Here is a tiny trained network, its code and every weight. The questions are about switching its units off for an input and a class, where a switched-off unit gives its printed mean instead of its output.

import numpy as np


def w(rows, s, z=0):
    codes = np.array(rows[::2]) - 128.0
    scale = np.full(codes.shape[1], s)
    scale[-1] = z or s
    return codes * scale


def norm(h):
    return h / np.sqrt((h * h).mean(-1, keepdims=True) + 1e-5)


def f(y):
    return y / 2 * (1 + np.tanh(0.7978845608 * (y + 0.044715 * y**3)))


def log_softmax(a):
    a = a - a.max(-1, keepdims=True)
    return a - np.log(np.exp(a).sum(-1, keepdims=True))


def net(x, mask):
    res = np.array(x, float).reshape(1, 3) / 4 @ E
    u = 0
    for l in range(3):
        y = f(norm(res) @ A[l][:, :-1].T + A[l][:, -1])
        res = res + np.where(mask[u : u + 4], y, B[l][:, -1]) @ B[l][:, :-1]
        u += 4
    return log_softmax(norm(res)[-1] @ U[:, :-1].T + U[:, -1])


A, B = {}, {}
E = w([
[174,63,166,126,166],'x0',
[253,218,94,219,97],'x1',
[61,157,35,233,249],'x2',
],0.0063)
A[0] = w([
[141,94,105,104,176,26],'L0N1',
[59,170,122,85,126,105],'L0N2',
[97,93,81,198,173,1],'L0N3',
[217,1,120,121,206,115],'L0N4',
],0.0095,0.0024)
B[0] = w([
[190,119,244,176,134,122],'L0N1',
[178,68,100,194,44,213],'L0N2',
[142,143,106,42,207,246],'L0N3',
[82,251,158,173,30,254],'L0N4',
],0.012,0.0027)
A[1] = w([
[55,73,170,123,126,12],'L1N1',
[128,89,136,183,113,115],'L1N2',
[184,153,149,131,138,3],'L1N3',
[70,128,9,100,52,53],'L1N4',
],0.013,0.0026)
B[1] = w([
[175,5,147,236,94,171],'L1N1',
[150,111,153,100,170,131],'L1N2',
[34,70,49,175,100,142],'L1N3',
[123,193,194,151,103,255],'L1N4',
],0.011,0.0051)
A[2] = w([
[160,150,16,114,75,142],'L2N1',
[214,149,96,141,122,71],'L2N2',
[177,108,120,39,51,122],'L2N3',
[254,133,181,97,167,254],'L2N4',
],0.015,0.0044)
B[2] = w([
[89,85,173,80,90,236],'L2N1',
[184,50,167,195,143,166],'L2N2',
[130,181,45,171,248,253],'L2N3',
[50,132,163,32,96,189],'L2N4',
],0.015,0.0061)
U = w([
[126,151,45,92,247,233],'0',
[151,18,154,187,91,212],'1',
[125,226,140,167,79,196],'2',
[94,181,147,69,96,107],'3',
[217,120,92,107,134,15],'4',
[219,121,94,110,142,20],'5',
[192,120,82,114,120,3],'6',
],0.013,0.0067)

Each question gives the input, the list of numbers given to net, and the class t.
The units are the neurons (one row each of A and B). Each row of codes is followed by its name. A weight is (code - 128) times the scale printed after its matrix; where a second scale follows, it is the last column's (A, B and U).
mask holds one flag per neuron, layer by layer. A switched-off neuron (its flag False) gives its mean, the last column of its row in B, instead of its output. The means were averaged over made-up inputs and are rounded, as every weight is.
A unit's drop is (log p(t) with every unit on - log p(t) with that unit switched off) / (log p(t) with every unit on - log p(t) with every unit switched off).
unit that matters most: the unit with the biggest drop
top k neurons: the k neurons with the biggest drops, biggest first
k most important neurons of layer l: the k neurons of layer l with the biggest drops, biggest first
drop of u: that unit's drop, to one decimal
input [2,3,-2], class 3: unit that matters most	L0N2
input [-5,-5,-4], class 1: top 3 neurons	(L1N1, L0N3, L0N4)
input [-2,1,3], class 3: top 4 neurons	(L2N3, L0N3, L2N4, L1N3)
input [-2,3,-2], class 3: top 2 neurons	(L0N2, L1N1)
input [-4,5,-2], class 1: top 2 neurons	(L0N4, L2N2)
input [-5,5,-8], class 0: top 2 neurons	(L2N3, L0N4)
input [-8,-5,0], class 2: top 3 neurons	(L1N4, L2N2, L2N1)
input [1,-8,6], class 1: top 3 neurons	(L1N1, L2N3, L0N2)
input [3,2,-4], class 0: top 2 neurons	(L2N3, L1N4)
input [-3,2,3], class 3: top 4 neurons	(L2N3, L0N3, L0N4, L1N1)
input [-5,-6,-7], class 0: top 2 neurons	(L2N3, L0N4)
input [8,-6,6], class 2: top 2 neurons	(L0N4, L2N3)
input [-4,-2,3], class 2: top 2 neurons	(L1N4, L0N2)
input [-2,-2,2], class 3: top 3 neurons	(L2N4, L0N4, L0N2)
input [4,8,-7], class 1: unit that matters most	L2N2
input [-6,-5,4], class 2: top 2 neurons	(L1N4, L0N2)
input [2,2,2], class 3: 2 most important neurons of layer 0	(L0N2, L0N3)
input [8,-1,6], class 2: 2 most important neurons of layer 0	(L0N4, L0N1)
input [1,3,-1], class 3: 2 most important neurons of layer 1	(L1N3, L1N1)
input [5,-1,-5], class 0: 2 most important neurons of layer 2	(L2N3, L2N1)
input [-4,-4,-5], class 0: most important neuron of layer 2	(L2N3)
input [6,2,3], class 2: drop of L2N3	0.1
input [7,3,-4], class 2: drop of L0N4	2.9
input [0,-6,4], class 1: drop of L1N1	0.3
input [-5,-8,3], class 1: drop of L1N1	0.1
